Below is a small trained network, with its code and all its weights. Each question gives an input and a class and asks what happens when units are switched off, that is, made to give their printed mean instead of their output.

import numpy as np


def w(rows, s, z=0):
    codes = np.array(rows[::2]) - 128.0
    scale = np.full(codes.shape[1], s)
    scale[-1] = z or s
    return codes * scale


def norm(h):
    return h / np.sqrt((h * h).mean(-1, keepdims=True) + 1e-5)


def f(y):
    return np.maximum(y, 0)


def log_softmax(a):
    a = a - a.max(-1, keepdims=True)
    return a - np.log(np.exp(a).sum(-1, keepdims=True))


def net(x, mask):
    res = np.array(x, float).reshape(1, 3) / 4 @ E
    u = 0
    for l in range(3):
        y = f(norm(res) @ A[l][:, :-1].T + A[l][:, -1])
        res = res + np.where(mask[u : u + 9], y, B[l][:, -1]) @ B[l][:, :-1]
        u += 9
    return log_softmax(norm(res)[-1] @ U[:, :-1].T + U[:, -1])


A, B = {}, {}
E = w([
[117,105,125,126,140,135,121,3,120,108,127,73],'x0',
[129,116,110,126,132,11,138,134,116,129,137,35],'x1',
[123,200,151,135,124,212,121,217,133,137,117,45],'x2',
],0.0043)
A[0] = w([
[128,145,132,128,128,251,127,127,128,128,128,82,214],'0.n1',
[131,119,126,125,130,61,121,159,132,131,120,134,118],'0.n2',
[129,135,129,127,130,128,125,157,127,128,125,31,35],'0.n3',
[131,128,122,127,128,121,136,116,124,132,134,108,3],'0.n4',
[131,133,126,129,129,116,129,181,131,133,127,97,61],'0.n5',
[130,126,126,128,130,132,130,58,127,127,131,90,81],'0.n6',
[128,118,125,128,129,41,128,41,126,127,129,58,143],'0.n7',
[127,138,129,130,128,122,133,144,121,125,133,80,52],'0.n8',
[131,115,127,131,126,95,128,49,128,129,128,149,140],'0.n9',
],0.027,0.003)
B[0] = w([
[239,95,107,58,188,164,110,154,169,147,96,50,249],'0.n1',
[105,115,110,156,109,125,176,108,143,142,151,79,184],'0.n2',
[45,185,142,154,99,126,193,124,104,111,207,167,212],'0.n3',
[77,110,75,148,205,150,154,67,212,108,145,110,143],'0.n4',
[114,161,151,156,86,56,125,129,67,120,111,103,183],'0.n5',
[131,97,157,223,55,119,109,78,2,119,78,68,194],'0.n6',
[176,89,135,134,119,113,26,167,158,161,34,239,252],'0.n7',
[80,154,113,129,157,98,148,139,99,83,166,150,171],'0.n8',
[97,131,103,49,189,140,164,83,166,108,156,104,210],'0.n9',
],0.02,0.026)
A[1] = w([
[161,101,140,117,186,165,42,118,116,102,52,121,58],'1.n1',
[105,153,123,191,115,111,208,161,57,100,162,75,141],'1.n2',
[118,89,118,187,101,226,180,103,133,147,185,147,6],'1.n3',
[133,180,157,117,113,142,148,101,61,100,129,56,18],'1.n4',
[96,158,145,100,170,202,159,40,71,53,181,84,86],'1.n5',
[119,100,143,158,122,151,132,51,75,99,134,57,26],'1.n6',
[94,221,153,163,110,119,200,188,74,94,242,43,80],'1.n7',
[85,146,125,81,146,110,158,88,127,113,130,23,31],'1.n8',
[72,183,108,107,162,126,249,109,63,64,252,69,150],'1.n9',
],0.016,0.0016)
B[1] = w([
[170,160,164,93,140,119,136,206,120,91,145,4,242],'1.n1',
[189,132,143,109,103,135,161,141,51,195,142,16,205],'1.n2',
[113,183,164,153,118,112,94,141,121,124,149,234,137],'1.n3',
[98,192,146,84,142,83,134,112,151,139,139,228,179],'1.n4',
[34,94,139,172,141,121,102,54,154,92,120,126,190],'1.n5',
[111,125,158,110,80,122,131,104,67,77,143,116,165],'1.n6',
[228,180,105,94,55,40,194,227,10,167,168,82,231],'1.n7',
[72,123,69,168,191,167,133,121,76,83,131,206,209],'1.n8',
[189,198,65,46,140,134,201,173,241,208,206,222,253],'1.n9',
],0.014,0.02)
A[2] = w([
[120,123,121,182,132,211,145,124,114,138,124,125,42],'2.n1',
[159,134,103,129,138,190,140,209,168,155,150,83,78],'2.n2',
[244,48,128,143,128,129,54,178,115,186,24,121,36],'2.n3',
[111,130,184,220,84,233,129,116,151,135,167,105,70],'2.n4',
[143,132,159,142,88,173,153,159,141,122,143,41,89],'2.n5',
[234,129,126,87,124,197,130,115,133,153,131,114,106],'2.n6',
[96,104,137,115,74,74,197,105,134,175,149,7,16],'2.n7',
[191,140,187,154,126,192,71,210,130,103,98,67,92],'2.n8',
[61,139,164,191,91,158,109,149,128,121,125,151,5],'2.n9',
],0.016,0.0016)
B[2] = w([
[114,164,163,166,171,79,183,147,163,118,113,106,128],'2.n1',
[144,121,158,189,96,106,70,147,146,165,136,177,184],'2.n2',
[186,131,140,119,169,184,155,187,176,140,164,6,254],'2.n3',
[97,157,112,176,124,173,150,218,178,91,130,156,128],'2.n4',
[95,77,112,187,75,127,103,125,140,99,138,166,166],'2.n5',
[77,137,176,101,88,87,94,147,97,130,34,200,195],'2.n6',
[164,167,134,183,104,251,142,49,92,124,190,129,171],'2.n7',
[125,73,83,79,110,47,110,110,227,206,81,187,205],'2.n8',
[58,174,248,87,91,179,106,161,167,48,168,125,141],'2.n9',
],0.014,0.025)
U = w([
[18,140,52,87,200,166,224,7,200,106,214,198,127],'0',
[146,113,127,249,58,198,175,57,124,172,167,39,3],'1',
[71,79,146,87,168,150,125,2,15,12,83,28,53],'2',
[3,146,217,245,48,79,74,161,94,84,92,238,131],'3',
[167,250,94,111,64,75,254,181,50,193,244,151,175],'4',
[229,40,160,83,166,127,41,184,200,150,5,18,178],'5',
],0.007,0.0049)

Each question gives the input, the list of numbers given to net, and the class t.
The units are the neurons (one row each of A and B). Each row of codes is followed by its name. A weight is (code - 128) times the scale printed after its matrix; where a second scale follows, it is the last column's (A, B and U).
mask holds one flag per neuron, layer by layer. A switched-off neuron (its flag False) gives its mean, the last column of its row in B, instead of its output. The means were averaged over made-up inputs and are rounded, as every weight is.
A unit's drop is (log p(t) with every unit on - log p(t) with that unit switched off) / (log p(t) with every unit on - log p(t) with every unit switched off).
The circuit of an input: a set's keep is (log p(t) with only the set's units on - log p(t) with every unit switched off) / (log p(t) with every unit on - log p(t) with every unit switched off). Starting from the 12 units with the biggest drops (on a tie, the unit counted first), units are removed one at a time, each time the one whose removal leaves the highest keep (on an exact tie, the one counted first), for as long as the keep stays at least 0.8.
units of the circuit, in order: the units of the circuit, biggest drop first
k most important neurons: the k neurons with the biggest drops, biggest first
k most important neurons of layer l: the k neurons of layer l with the biggest drops, biggest first
drop of u: that unit's drop, to one decimal
input [-3,-5,-5], class 0: 3 most important neurons -> 0.n7, 0.n1, 0.n3
input [-3,8,-2], class 3: units of the circuit, in order -> 0.n1, 0.n7
input [-4,3,-2], class 1: 4 most important neurons -> 0.n3, 0.n9, 0.n8, 2.n7
input [8,5,2], class 3: 4 most important neurons of layer 0 -> 0.n1, 0.n3, 0.n7, 0.n8
input [5,7,5], class 3: units of the circuit, in order -> 0.n7, 0.n3
input [-7,2,-7], class 0: units of the circuit, in order -> 0.n7, 1.n5
input [0,-3,-6], class 0: 2 most important neurons -> 0.n7, 0.n9
input [-5,2,-5], class 0: most important neuron of layer 0 -> 0.n3
input [6,-5,-3], class 2: 2 most important neurons -> 0.n9, 0.n6
input [6,5,2], class 3: 2 most important neurons -> 0.n1, 0.n3
input [5,-6,-1], class 2: 2 most important neurons -> 0.n7, 0.n9
input [-3,-7,-5], class 0: 3 most important neurons of layer 0 -> 0.n7, 0.n1, 0.n3
input [-1,-1,-5], class 0: 2 most important neurons -> 0.n9, 0.n1
input [7,7,7], class 3: 2 most important neurons -> 0.n3, 0.n7
input [6,4,1], class 3: most important neuron -> 0.n1
input [-2,-4,-7], class 0: drop of 0.n7 -> 0.8
input [1,5,1], class 3: drop of 0.n7 -> 0.8
input [-5,-4,-7], class 0: drop of 0.n5 -> 0.1
input [6,-8,-2], class 2: drop of 0.n7 -> 1.0
input [-8,-5,2], class 5: most important neuron of layer 0 -> 0.n3
input [4,5,3], class 3: 2 most important neurons of layer 0 -> 0.n7, 0.n3
